Here is a tiny trained network, its code and every weight. The questions are about switching its units off for an input and a class, where a switched-off unit gives its printed mean instead of its output.

import numpy as np


def w(rows, s, z=0):
    codes = np.array(rows[::2]) - 128.0
    scale = np.full(codes.shape[1], s)
    scale[-1] = z or s
    return codes * scale


def f(y):
    return y / 2 * (1 + np.tanh(0.7978845608 * (y + 0.044715 * y**3)))


def log_softmax(a):
    a = a - a.max(-1, keepdims=True)
    return a - np.log(np.exp(a).sum(-1, keepdims=True))


def net(x, mask):
    res = np.array(x, float).reshape(1, 7) / 4 @ E
    y = f(res @ A[0][:, :-1].T + A[0][:, -1])
    res = res + np.where(mask, y, B[0][:, -1]) @ B[0][:, :-1]
    return log_softmax(res[-1] @ U[:, :-1].T + U[:, -1])


A, B = {}, {}
E = w([
[121,162,175,114,147,168,183],'x0',
[159,119,34,35,118,253,175],'x1',
[217,222,109,130,164,156,54],'x2',
[141,67,164,58,154,141,57],'x3',
[53,107,142,181,184,206,73],'x4',
[100,182,132,84,173,20,125],'x5',
[218,52,136,184,195,140,190],'x6',
],0.0073)
A[0] = w([
[162,147,125,134,74,92,80,15],'n1',
[151,88,150,152,193,186,125,185],'n2',
[60,132,117,85,142,124,150,176],'n3',
[150,88,145,154,189,168,120,170],'n4',
[135,129,146,136,139,88,103,157],'n5',
[93,122,158,151,119,132,125,126],'n6',
[79,127,143,191,101,110,129,201],'n7',
[103,178,98,103,114,214,130,183],'n8',
[166,135,90,122,183,117,140,142],'n9',
[144,197,134,154,166,63,171,98],'n10',
[146,116,156,119,143,83,100,45],'n11',
[100,128,117,128,153,127,5,139],'n12',
[143,75,76,172,111,148,194,197],'n13',
[137,131,113,125,132,113,123,85],'n14',
[59,18,176,68,91,112,149,208],'n15',
[123,191,129,153,141,64,162,102],'n16',
[154,110,135,131,181,190,119,254],'n17',
[136,70,64,183,111,138,199,195],'n18',
[121,175,92,121,125,187,120,103],'n19',
[121,70,187,106,115,78,146,113],'n20',
[144,106,153,137,178,182,124,197],'n21',
[106,121,107,138,151,116,19,157],'n22',
[104,130,109,133,145,138,39,123],'n23',
[50,104,203,231,105,130,124,212],'n24',
[108,103,140,119,130,131,127,170],'n25',
],0.011,0.0032)
B[0] = w([
[177,110,145,75,191,166,142,147],'n1',
[183,78,148,191,137,79,168,194],'n2',
[98,94,107,145,124,92,189,175],'n3',
[148,100,153,171,134,95,146,182],'n4',
[134,155,142,112,130,155,94,165],'n5',
[131,121,144,147,133,106,124,155],'n6',
[144,129,158,155,137,112,113,194],'n7',
[100,186,71,128,102,153,158,222],'n8',
[117,132,143,177,108,106,120,153],'n9',
[89,148,164,198,105,79,79,188],'n10',
[115,161,122,86,139,167,117,153],'n11',
[177,191,128,126,110,158,41,208],'n12',
[205,118,93,142,95,136,129,200],'n13',
[126,124,143,127,136,128,128,124],'n14',
[109,114,66,157,76,112,145,232],'n15',
[115,128,178,181,131,85,85,184],'n16',
[183,115,129,171,111,112,146,199],'n17',
[254,116,86,140,91,146,131,202],'n18',
[105,201,90,123,107,166,148,180],'n19',
[114,159,71,147,70,146,117,181],'n20',
[173,99,130,177,117,103,163,182],'n21',
[155,171,143,120,123,160,58,199],'n22',
[138,183,124,118,112,150,80,180],'n23',
[133,123,219,196,214,63,112,254],'n24',
[121,126,120,143,111,113,129,147],'n25',
],0.011,0.0096)
U = w([
[89,160,116,68,175,177,232,156],'0',
[156,40,154,168,140,76,177,151],'1',
[156,157,37,124,67,189,132,175],'2',
[123,168,224,159,163,99,69,196],'3',
[92,71,163,84,226,178,155,21],'4',
[161,133,178,31,184,181,92,4],'5',
[2,127,84,100,119,109,172,84],'6',
],0.0086,0.0047)

Each question gives the input, the list of numbers given to net, and the class t.
The units are the neurons (one row each of A and B). Each row of codes is followed by its name. A weight is (code - 128) times the scale printed after its matrix; where a second scale follows, it is the last column's (A, B and U).
mask holds one flag per neuron, in row order. A switched-off neuron (its flag False) gives its mean, the last column of its row in B, instead of its output. The means were averaged over made-up inputs and are rounded, as every weight is.
A unit's drop is (log p(t) with every unit on - log p(t) with that unit switched off) / (log p(t) with every unit on - log p(t) with every unit switched off).
The circuit of an input: a set's keep is (log p(t) with only the set's units on - log p(t) with every unit switched off) / (log p(t) with every unit on - log p(t) with every unit switched off). Starting from the 12 units with the biggest drops (on a tie, the unit counted first), units are removed one at a time, each time the one whose removal leaves the highest keep (on an exact tie, the one counted first), for as long as the keep stays at least 0.8.
circuit, biggest first: the units of the circuit, biggest drop first
k most important neurons: the k neurons with the biggest drops, biggest first
drop of u: that unit's drop, to one decimal
input [-8,2,3,-8,-7,1,-4], class 3: 2 most important neurons	(n16; n10)
input [1,-3,-2,-2,3,-2,2], class 1: circuit, biggest first	(n12; n22)
input [5,-5,-5,-4,-6,2,6], class 3: circuit, biggest first	(n10)
input [6,0,-3,-8,3,-6,-2], class 1: circuit, biggest first	(n24; n12; n18)
input [5,2,-2,4,1,6,-8], class 2: 3 most important neurons	(n24; n12; n10)
input [1,7,8,3,-8,7,8], class 1: 2 most important neurons	(n12; n22)
input [-6,-4,-5,-4,-1,6,6], class 3: 3 most important neurons	(n10; n16; n2)
input [3,0,7,-4,0,2,-8], class 2: 3 most important neurons	(n24; n8; n19)
input [7,-6,-8,3,-2,-7,-8], class 1: 3 most important neurons	(n24; n15; n12)
input [3,3,8,-5,6,2,5], class 1: 2 most important neurons	(n2; n4)
input [-4,6,-8,-5,-3,6,6], class 2: 2 most important neurons	(n24; n18)
input [2,7,7,2,4,-6,6], class 1: 4 most important neurons	(n2; n4; n21; n17)
input [3,3,-2,6,2,8,3], class 1: 2 most important neurons	(n8; n19)
input [-1,-5,-6,-8,-8,7,2], class 3: circuit, biggest first	(n10)
input [-2,6,2,4,-6,-6,7], class 1: drop of n2	0.3
input [-8,-3,7,7,0,6,0], class 5: drop of n24	0.2
input [0,2,-7,-4,5,-8,-1], class 1: drop of n24	0.3
